Below are the code and all the weights of a small trained network. Each question names an input and a target symbol and asks about switching units off, where a switched-off unit gives its printed mean instead of its output.

import numpy as np


def w(rows, s, z=0):
    codes = np.array(rows[::2]) - 128.0
    scale = np.full(codes.shape[1], s)
    scale[-1] = z or s
    return codes * scale


def norm(h):
    return h / np.sqrt((h * h).mean(-1, keepdims=True) + 1e-5)


def f(y):
    return np.maximum(y, 0)


def softmax(a):
    e = np.exp(a - a.max(-1, keepdims=True))
    return e / e.sum(-1, keepdims=True)


def log_softmax(a):
    a = a - a.max(-1, keepdims=True)
    return a - np.log(np.exp(a).sum(-1, keepdims=True))


def net(x, mask):
    ids = ['βγεζθλσω'.index(c) for c in x.split()]
    T = len(ids)
    res = E[ids] + P[:T]
    r = norm(res)
    for j in range(2):
        rows = slice(3 * j, 3 * j + 3)
        q, k, v = (r @ M[0][rows].T for M in (Q, K, V))
        z = softmax(np.where(np.tri(T) > 0, q @ k.T / 3**0.5, -1e9)) @ v
        o = O[0][rows]
        res = res + np.where(mask[j], z, o[:, -1]) @ o[:, :-1]
    y = f(norm(res) @ A[0][:, :-1].T + A[0][:, -1])
    res = res + np.where(mask[2:6], y, B[0][:, -1]) @ B[0][:, :-1]
    return log_softmax(norm(res)[-1] @ U[:, :-1].T + U[:, -1])


Q, K, V, O, A, B = {}, {}, {}, {}, {}, {}
E = w([
[138,145,153,123,103,55,66],'β',
[36,149,75,96,144,189,151],'γ',
[109,175,205,115,118,120,176],'ε',
[174,128,144,109,143,172,79],'ζ',
[113,52,159,110,101,88,200],'θ',
[162,85,134,136,203,161,160],'λ',
[205,153,99,165,116,118,169],'σ',
[175,85,2,59,44,108,115],'ω',
],0.022)
P = w([
[180,176,73,2,177,50,170],'0',
[144,153,143,94,106,138,127],'1',
[144,133,147,125,126,130,133],'2',
[124,143,139,149,120,132,131],'3',
[101,131,121,170,123,122,118],'4',
[85,132,122,195,118,128,128],'5',
[79,132,118,220,124,140,112],'6',
[56,133,118,220,106,112,150],'7',
[78,159,120,176,92,109,117],'8',
],0.011)
Q[0] = w([
[60,16,67,192,212,7,221],'H0',
[153,19,81,203,223,177,180],'H0',
[30,58,93,56,192,97,236],'H0',
[41,185,99,65,150,209,79],'H1',
[56,239,245,155,2,111,63],'H1',
[52,131,92,107,173,142,178],'H1',
],0.0068)
K[0] = w([
[191,131,104,25,140,126,152],'H0',
[120,187,101,76,155,55,150],'H0',
[178,154,145,5,101,126,126],'H0',
[80,135,106,88,106,152,112],'H1',
[90,107,161,208,79,165,139],'H1',
[143,138,140,44,231,152,136],'H1',
],0.013)
V[0] = w([
[109,185,97,184,140,10,228],'H0',
[167,95,181,224,177,160,179],'H0',
[88,207,130,121,36,169,132],'H0',
[154,255,224,143,177,118,164],'H1',
[157,115,110,139,93,32,96],'H1',
[202,143,17,145,74,114,142],'H1',
],0.007)
O[0] = w([
[9,137,66,186,103,2,146,4],'H0',
[172,103,86,168,199,42,144,111],'H0',
[113,188,103,82,103,192,207,81],'H0',
[128,237,219,173,165,39,164,222],'H1',
[147,106,222,152,66,109,30,207],'H1',
[194,140,69,239,61,177,144,167],'H1',
],0.0077,0.0039)
A[0] = w([
[3,35,95,154,54,26,162,69],'N0',
[97,125,88,133,188,149,29,46],'N1',
[73,94,173,223,225,209,173,254],'N2',
[31,190,170,108,32,212,90,118],'N3',
],0.0072,0.00097)
B[0] = w([
[184,104,209,117,105,246,147,231],'N0',
[88,83,215,144,87,158,238,208],'N1',
[118,155,98,82,96,89,102,244],'N2',
[98,114,94,170,150,58,93,253],'N3',
],0.011,0.0034)
U = w([
[54,163,162,93,74,53,60,103],'β',
[2,173,55,98,164,158,142,254],'γ',
[63,236,172,92,178,95,210,75],'ε',
[163,187,162,107,188,200,103,133],'ζ',
[79,78,167,81,84,114,219,105],'θ',
[97,74,81,115,233,72,144,164],'λ',
[123,209,84,223,121,118,191,116],'σ',
[117,106,34,77,61,120,119,109],'ω',
],0.0069,0.0035)

Each question gives the input, a string of symbols that net reads in full, and the target symbol t.
The units are the heads (3 rows each of Q, K, V and O) and the neurons (one row each of A and B). Each row of codes is followed by its name. A weight is (code - 128) times the scale printed after its matrix; where a second scale follows, it is the last column's (O, A, B and U).
mask holds one flag per unit, heads first, then neurons. A switched-off unit (its flag False) gives its mean, the last column of its rows in O or B, instead of its output. The means were averaged over made-up inputs and are rounded, as every weight is.
A unit's drop is (log p(t) with every unit on - log p(t) with that unit switched off) / (log p(t) with every unit on - log p(t) with every unit switched off).
The circuit of an input: a set's keep is (log p(t) with only the set's units on - log p(t) with every unit switched off) / (log p(t) with every unit on - log p(t) with every unit switched off). Starting from all 6 units, units are removed one at a time, each time the one whose removal leaves the highest keep (on an exact tie, the one counted first), for as long as the keep stays at least 0.8.
units of the circuit, in order: the units of the circuit, biggest drop first
k most important neurons: the k neurons with the biggest drops, biggest first
heads that matter: for each layer, one digit per head in row order, 1 if its drop is at least 0.15 and else 0, layers parted by /
drop when u is switched off: that unit's drop, to one decimal
input ζ σ ζ, target σ: heads that matter -> 11
input ζ β ζ β ζ, target β: heads that matter -> 10
input β ε ζ ζ λ, target β: heads that matter -> 10
input ω σ ζ θ θ ζ, target θ: units of the circuit, in order -> [N1, H0, H1]
input β ζ ζ σ ζ, target σ: units of the circuit, in order -> [H0, H1]
input ζ γ λ λ ζ σ ζ γ ζ, target γ: units of the circuit, in order -> [H0, H1, N3]
input ζ ζ ζ λ ζ, target λ: units of the circuit, in order -> [H0]
input σ θ β λ, target σ: heads that matter -> 11
input θ ζ ζ ζ ζ ζ θ ζ, target θ: units of the circuit, in order -> [N1, H1, H0]
input σ ε σ ζ ζ λ, target σ: units of the circuit, in order -> [H1, N2]
input ζ σ ζ β ζ σ θ λ, target ζ: 3 most important neurons -> [N2, N3, N1]
input ε ζ θ ζ ε ζ ζ λ, target ε: units of the circuit, in order -> [H1, N2]
input β σ β λ γ λ λ, target β: units of the circuit, in order -> [N2, H0]
input θ ζ ζ ω λ, target θ: most important neuron -> [N0]
input ζ θ ζ β ζ ζ β, target ζ: drop when H0 is switched off -> 1.1
input θ ζ ζ θ λ, target θ: drop when N0 is switched off -> 0.7
input ζ ε ζ, target ε: drop when H0 is switched off -> 0.3
input β ζ β σ β ζ, target β: drop when N3 is switched off -> 0.2
